Below is a small trained network, with its code and all its weights. Each question gives an input and a target symbol and asks what happens when units are switched off, that is, made to give their printed mean instead of their output.

import numpy as np


def w(rows, s, z=0):
    codes = np.array(rows[::2]) - 128.0
    scale = np.full(codes.shape[1], s)
    scale[-1] = z or s
    return codes * scale


def f(y):
    return y / 2 * (1 + np.tanh(0.7978845608 * (y + 0.044715 * y**3)))


def softmax(a):
    e = np.exp(a - a.max(-1, keepdims=True))
    return e / e.sum(-1, keepdims=True)


def log_softmax(a):
    a = a - a.max(-1, keepdims=True)
    return a - np.log(np.exp(a).sum(-1, keepdims=True))


def net(x, mask):
    ids = ['αηθστφψ'.index(c) for c in x.split()]
    T = len(ids)
    res = E[ids] + P[:T]
    u = 0
    for l in range(2):
        q, k, v = (res @ M[l].T for M in (Q, K, V))
        z = softmax(np.where(np.tri(T) > 0, q @ k.T / 3**0.5, -1e9)) @ v
        res = res + np.where(mask[u], z, O[l][:, -1]) @ O[l][:, :-1]
        u += 1
        y = f(res @ A[l][:, :-1].T + A[l][:, -1])
        res = res + np.where(mask[u : u + 8], y, B[l][:, -1]) @ B[l][:, :-1]
        u += 8
    return log_softmax(res[-1] @ U[:, :-1].T + U[:, -1])


Q, K, V, O, A, B = {}, {}, {}, {}, {}, {}
E = w([
[241,45,190,189,212],'α',
[85,112,207,39,215],'η',
[120,131,203,75,246],'θ',
[112,102,210,70,146],'σ',
[136,118,92,138,117],'τ',
[121,147,166,99,166],'φ',
[71,156,101,83,67],'ψ',
],0.013)
P = w([
[138,162,68,145,139],'0',
[162,181,197,111,70],'1',
[76,99,83,203,109],'2',
[158,136,88,104,158],'3',
[152,138,187,96,49],'4',
[105,185,129,196,160],'5',
[170,118,98,85,166],'6',
[147,111,187,94,45],'7',
[57,61,154,250,178],'8',
[181,103,102,66,176],'9',
[141,94,188,90,39],'10',
[124,150,169,158,113],'11',
[196,85,109,49,186],'12',
[139,80,185,90,28],'13',
],0.012)
Q[0] = w([
[39,110,167,174,188],'0.h1',
[162,132,201,240,95],'0.h1',
[4,175,139,128,99],'0.h1',
],0.022)
K[0] = w([
[64,133,194,152,166],'0.h1',
[141,140,150,255,107],'0.h1',
[29,159,145,143,122],'0.h1',
],0.025)
V[0] = w([
[194,24,96,105,3],'0.h1',
[116,102,67,125,106],'0.h1',
[8,225,45,133,230],'0.h1',
],0.0047)
O[0] = w([
[31,161,249,2,225,2],'0.h1',
[121,104,190,90,177,46],'0.h1',
[240,24,130,244,116,68],'0.h1',
],0.0045,0.00096)
A[0] = w([
[74,116,149,160,107,252],'0.n1',
[77,74,170,162,150,88],'0.n2',
[68,143,36,100,251,165],'0.n3',
[76,141,231,183,147,147],'0.n4',
[221,155,105,85,133,33],'0.n5',
[183,200,25,70,126,152],'0.n6',
[49,52,56,142,176,180],'0.n7',
[66,85,154,131,132,163],'0.n8',
],0.014,0.003)
B[0] = w([
[131,163,110,138,237,204],'0.n1',
[109,165,171,150,19,178],'0.n2',
[178,59,97,175,134,253],'0.n3',
[91,162,7,92,104,249],'0.n4',
[126,164,215,79,64,194],'0.n5',
[86,139,38,53,193,213],'0.n6',
[35,72,146,110,135,221],'0.n7',
[184,155,146,160,134,183],'0.n8',
],0.013,0.0038)
Q[1] = w([
[110,193,61,185,74],'1.h1',
[146,43,52,39,147],'1.h1',
[7,64,173,111,82],'1.h1',
],0.015)
K[1] = w([
[80,173,79,246,152],'1.h1',
[150,80,131,38,179],'1.h1',
[248,177,62,126,201],'1.h1',
],0.013)
V[1] = w([
[152,9,84,177,69],'1.h1',
[185,109,104,140,22],'1.h1',
[69,85,163,67,94],'1.h1',
],0.016)
O[1] = w([
[31,144,202,79,237,237],'1.h1',
[106,127,100,174,251,3],'1.h1',
[81,174,88,180,122,167],'1.h1',
],0.013,0.0072)
A[1] = w([
[183,122,150,109,177,43],'1.n1',
[185,182,137,44,153,3],'1.n2',
[75,139,191,184,91,6],'1.n3',
[102,123,37,250,141,115],'1.n4',
[180,152,225,192,146,50],'1.n5',
[111,151,134,164,77,62],'1.n6',
[71,123,48,232,136,130],'1.n7',
[129,199,131,138,140,249],'1.n8',
],0.015,0.0066)
B[1] = w([
[99,200,117,157,51,162],'1.n1',
[219,117,68,198,166,228],'1.n2',
[183,147,53,118,110,192],'1.n3',
[118,119,115,14,102,145],'1.n4',
[198,144,138,5,165,139],'1.n5',
[156,112,132,137,209,173],'1.n6',
[170,209,183,174,152,153],'1.n7',
[137,80,128,136,105,255],'1.n8',
],0.023,0.0066)
U = w([
[103,148,118,125,163,146],'α',
[105,202,40,155,133,100],'η',
[108,88,48,56,215,86],'θ',
[145,149,94,68,127,84],'σ',
[92,162,3,74,74,82],'τ',
[138,53,183,108,47,254],'φ',
[182,96,55,132,157,88],'ψ',
],0.0071,0.0093)

Each question gives the input, a string of symbols that net reads in full, and the target symbol t.
The units are the heads (3 rows each of Q, K, V and O) and the neurons (one row each of A and B). Each row of codes is followed by its name. A weight is (code - 128) times the scale printed after its matrix; where a second scale follows, it is the last column's (O, A, B and U).
mask holds one flag per unit, layer by layer, with each layer's heads first. A switched-off unit (its flag False) gives its mean, the last column of its rows in O or B, instead of its output. The means were averaged over made-up inputs and are rounded, as every weight is.
A unit's drop is (log p(t) with every unit on - log p(t) with that unit switched off) / (log p(t) with every unit on - log p(t) with every unit switched off).
The circuit of an input: a set's keep is (log p(t) with only the set's units on - log p(t) with every unit switched off) / (log p(t) with every unit on - log p(t) with every unit switched off). Starting from the 12 units with the biggest drops (on a tie, the unit counted first), units are removed one at a time, each time the one whose removal leaves the highest keep (on an exact tie, the one counted first), for as long as the keep stays at least 0.8.
units of the circuit, in order: the units of the circuit, biggest drop first
unit that matters most: the unit with the biggest drop
top k neurons: the k neurons with the biggest drops, biggest first
k most important neurons of layer l: the k neurons of layer l with the biggest drops, biggest first
input τ α θ η α α α α τ, target α: 4 most important neurons of layer 0 => [0.n1 0.n4 0.n7 0.n6]
input η φ θ, target η: units of the circuit, in order => [0.n7 1.n7 1.h1]
input τ σ φ, target τ: 2 most important neurons of layer 0 => [0.n6 0.n7]
input τ θ τ θ α θ τ τ φ η τ τ, target φ: top 2 neurons => [0.n1 0.n2]
input τ η φ τ τ η η α φ, target η: 3 most important neurons of layer 0 => [0.n4 0.n2 0.n7]
input τ θ α φ τ τ η τ τ, target τ: units of the circuit, in order => [0.n2 1.n3]
input α τ θ σ α α, target θ: unit that matters most => 1.h1
input α τ τ τ φ α θ φ τ ψ σ σ, target τ: top 4 neurons => [0.n1 0.n2 0.n7 1.n3]
input σ τ θ τ η φ φ φ τ α, target σ: units of the circuit, in order => [1.n5 0.n4 0.n5]
input τ ψ τ τ α, target ψ: 4 most important neurons of layer 0 => [0.n4 0.n3 0.n2 0.n1]
input θ φ α θ τ φ, target α: top 4 neurons => [0.n2 1.n7 0.n5 0.n7]
input φ φ θ, target φ: 4 most important neurons of layer 0 => [0.n7 0.n6 0.n2 0.n3]
input τ φ α, target τ: 2 most important neurons of layer 0 => [0.n7 0.n6]
input φ θ σ τ α, target ψ: unit that matters most => 0.h1
input τ α τ τ τ τ α φ θ η, target α: 3 most important neurons of layer 0 => [0.n3 0.n1 0.n4]
input φ τ φ σ, target φ: top 2 neurons => [1.n2 0.n4]
input θ φ η σ σ σ, target η: units of the circuit, in order => [0.n7 1.h1 1.n7]
input α α φ τ τ α τ σ φ, target α: 4 most important neurons of layer 0 => [0.n4 0.n2 0.n1 0.n7]
input τ τ σ, target τ: top 3 neurons => [1.n3 0.n7 0.n6]
input τ τ α τ φ θ σ ψ, target ψ: top 2 neurons => [1.n2 0.n3]
input τ α φ φ φ φ φ η τ, target φ: unit that matters most => 1.h1
input ψ φ ψ, target ψ: 4 most important neurons of layer 0 => [0.n6 0.n7 0.n2 0.n5]
input ψ η τ, target ψ: units of the circuit, in order => [0.n7 1.h1 1.n6]
input τ τ θ φ ψ φ τ τ τ α τ φ, target τ: units of the circuit, in order => [0.n7 1.h1 1.n3]
input τ τ α τ φ τ, target α: top 3 neurons => [1.n7 0.n2 0.n7]
input τ η φ η θ φ, target φ: 2 most important neurons of layer 0 => [0.n1 0.n7]
input τ σ τ φ ψ τ θ τ θ τ η α, target θ: unit that matters most => 0.n7
input ψ α φ θ α ψ η τ, target ψ: 3 most important neurons of layer 0 => [0.n3 0.n2 0.n7]
